Here is a tiny trained network, its code and every weight. The questions are about switching its units off for an input and a class, where a switched-off unit gives its printed mean instead of its output.

import numpy as np


def w(rows, s, z=0):
    codes = np.array(rows[::2]) - 128.0
    scale = np.full(codes.shape[1], s)
    scale[-1] = z or s
    return codes * scale


def f(y):
    return np.maximum(y, 0)


def log_softmax(a):
    a = a - a.max(-1, keepdims=True)
    return a - np.log(np.exp(a).sum(-1, keepdims=True))


def net(x, mask):
    res = np.array(x, float).reshape(1, 5) / 4 @ E
    y = f(res @ A[0][:, :-1].T + A[0][:, -1])
    res = res + np.where(mask, y, B[0][:, -1]) @ B[0][:, :-1]
    return log_softmax(res[-1] @ U[:, :-1].T + U[:, -1])


A, B = {}, {}
E = w([
[134,137,131,134],'x0',
[129,130,129,128],'x1',
[49,92,254,210],'x2',
[28,249,59,127],'x3',
[132,49,47,249],'x4',
],0.0063)
A[0] = w([
[36,147,185,41,146],'neuron 1',
[112,164,78,126,130],'neuron 2',
[177,166,49,82,109],'neuron 3',
[135,114,213,34,147],'neuron 4',
[182,98,57,199,55],'neuron 5',
[192,51,168,140,47],'neuron 6',
[159,75,132,115,188],'neuron 7',
[171,137,120,108,132],'neuron 8',
[127,142,195,166,49],'neuron 9',
[66,129,198,182,62],'neuron 10',
[95,106,147,217,58],'neuron 11',
[167,154,112,108,48],'neuron 12',
[116,126,156,173,7],'neuron 13',
[73,96,203,170,83],'neuron 14',
[126,151,187,62,102],'neuron 15',
[222,165,99,106,91],'neuron 16',
[100,126,137,116,132],'neuron 17',
[152,144,116,120,42],'neuron 18',
[155,125,6,137,2],'neuron 19',
[86,113,160,128,215],'neuron 20',
[135,107,91,179,51],'neuron 21',
[19,184,105,122,81],'neuron 22',
[81,69,91,117,235],'neuron 23',
[84,146,78,141,194],'neuron 24',
[202,115,57,97,78],'neuron 25',
[185,99,171,147,71],'neuron 26',
[127,207,169,128,146],'neuron 27',
[148,75,91,178,176],'neuron 28',
[53,195,85,159,108],'neuron 29',
[98,141,228,120,58],'neuron 30',
[60,130,192,148,108],'neuron 31',
[126,154,176,13,95],'neuron 32',
[123,77,121,154,80],'neuron 33',
],0.013,0.0068)
B[0] = w([
[161,115,149,228,254],'neuron 1',
[188,110,195,148,194],'neuron 2',
[66,48,196,90,226],'neuron 3',
[176,133,178,235,236],'neuron 4',
[57,52,165,204,196],'neuron 5',
[194,34,170,104,183],'neuron 6',
[229,176,189,101,197],'neuron 7',
[107,81,189,114,164],'neuron 8',
[91,59,218,111,159],'neuron 9',
[83,39,150,78,195],'neuron 10',
[48,67,141,191,180],'neuron 11',
[15,43,190,168,143],'neuron 12',
[91,2,28,161,136],'neuron 13',
[59,82,157,69,202],'neuron 14',
[79,147,181,226,200],'neuron 15',
[87,48,188,118,188],'neuron 16',
[132,67,202,151,152],'neuron 17',
[52,7,206,122,130],'neuron 18',
[54,60,121,129,193],'neuron 19',
[116,146,205,115,216],'neuron 20',
[47,96,213,171,158],'neuron 21',
[192,50,120,60,226],'neuron 22',
[149,188,232,212,219],'neuron 23',
[191,168,198,156,226],'neuron 24',
[51,58,180,108,200],'neuron 25',
[204,19,155,136,164],'neuron 26',
[152,102,194,173,208],'neuron 27',
[132,234,179,196,218],'neuron 28',
[233,66,179,141,230],'neuron 29',
[70,53,104,120,193],'neuron 30',
[103,59,145,70,204],'neuron 31',
[59,58,151,238,228],'neuron 32',
[163,114,168,197,153],'neuron 33',
],0.0085,0.008)
U = w([
[28,75,110,75,85],'0',
[85,140,119,189,89],'1',
[182,102,128,99,143],'2',
[109,127,127,135,255],'3',
[108,147,152,117,226],'4',
[137,124,121,112,63],'5',
[150,214,4,95,1],'6',
[158,239,46,78,1],'7',
],0.013,0.007)

Each question gives the input, the list of numbers given to net, and the class t.
The units are the neurons (one row each of A and B). Each row of codes is followed by its name. A weight is (code - 128) times the scale printed after its matrix; where a second scale follows, it is the last column's (A, B and U).
mask holds one flag per neuron, in row order. A switched-off neuron (its flag False) gives its mean, the last column of its row in B, instead of its output. The means were averaged over made-up inputs and are rounded, as every weight is.
A unit's drop is (log p(t) with every unit on - log p(t) with that unit switched off) / (log p(t) with every unit on - log p(t) with every unit switched off).
The circuit of an input: a set's keep is (log p(t) with only the set's units on - log p(t) with every unit switched off) / (log p(t) with every unit on - log p(t) with every unit switched off). Starting from the 12 units with the biggest drops (on a tie, the unit counted first), units are removed one at a time, each time the one whose removal leaves the highest keep (on an exact tie, the one counted first), for as long as the keep stays at least 0.8.
units of the circuit, in order: the units of the circuit, biggest drop first
unit that matters most: the unit with the biggest drop
top k neurons: the k neurons with the biggest drops, biggest first
drop of u: that unit's drop, to one decimal
input [-2,-4,4,-8,3], class 2: top 3 neurons -> neuron 6; neuron 26; neuron 7
input [-2,1,4,-8,-1], class 2: units of the circuit, in order -> neuron 6
input [8,5,8,-7,-6], class 0: top 3 neurons -> neuron 30; neuron 14; neuron 10
input [-2,-5,3,-5,0], class 2: units of the circuit, in order -> neuron 6; neuron 26
input [-4,8,-1,4,-8], class 1: units of the circuit, in order -> neuron 32; neuron 1
input [-3,-2,5,6,3], class 2: units of the circuit, in order -> neuron 29; neuron 22
input [6,-2,6,-5,-8], class 1: units of the circuit, in order -> neuron 4; neuron 32
input [-8,0,1,8,-4], class 2: units of the circuit, in order -> neuron 22; neuron 29
input [5,-5,-7,-7,8], class 1: top 2 neurons -> neuron 28; neuron 5
input [2,-3,6,-8,4], class 2: top 4 neurons -> neuron 6; neuron 7; neuron 26; neuron 32
input [-5,-1,-6,8,2], class 2: units of the circuit, in order -> neuron 29; neuron 22
input [-3,5,8,-7,4], class 0: top 3 neurons -> neuron 14; neuron 11; neuron 10
input [5,-2,2,6,-3], class 2: top 2 neurons -> neuron 22; neuron 29
input [-6,-5,-2,8,7], class 2: unit that matters most -> neuron 29
input [0,-6,2,-7,3], class 2: top 3 neurons -> neuron 6; neuron 26; neuron 7
input [0,1,2,5,-3], class 2: top 2 neurons -> neuron 22; neuron 29
input [0,0,5,2,1], class 0: drop of neuron 4 -> 0.2
input [6,-1,-8,0,-7], class 0: drop of neuron 3 -> 0.4
input [-1,2,8,6,-2], class 0: drop of neuron 10 -> 0.1
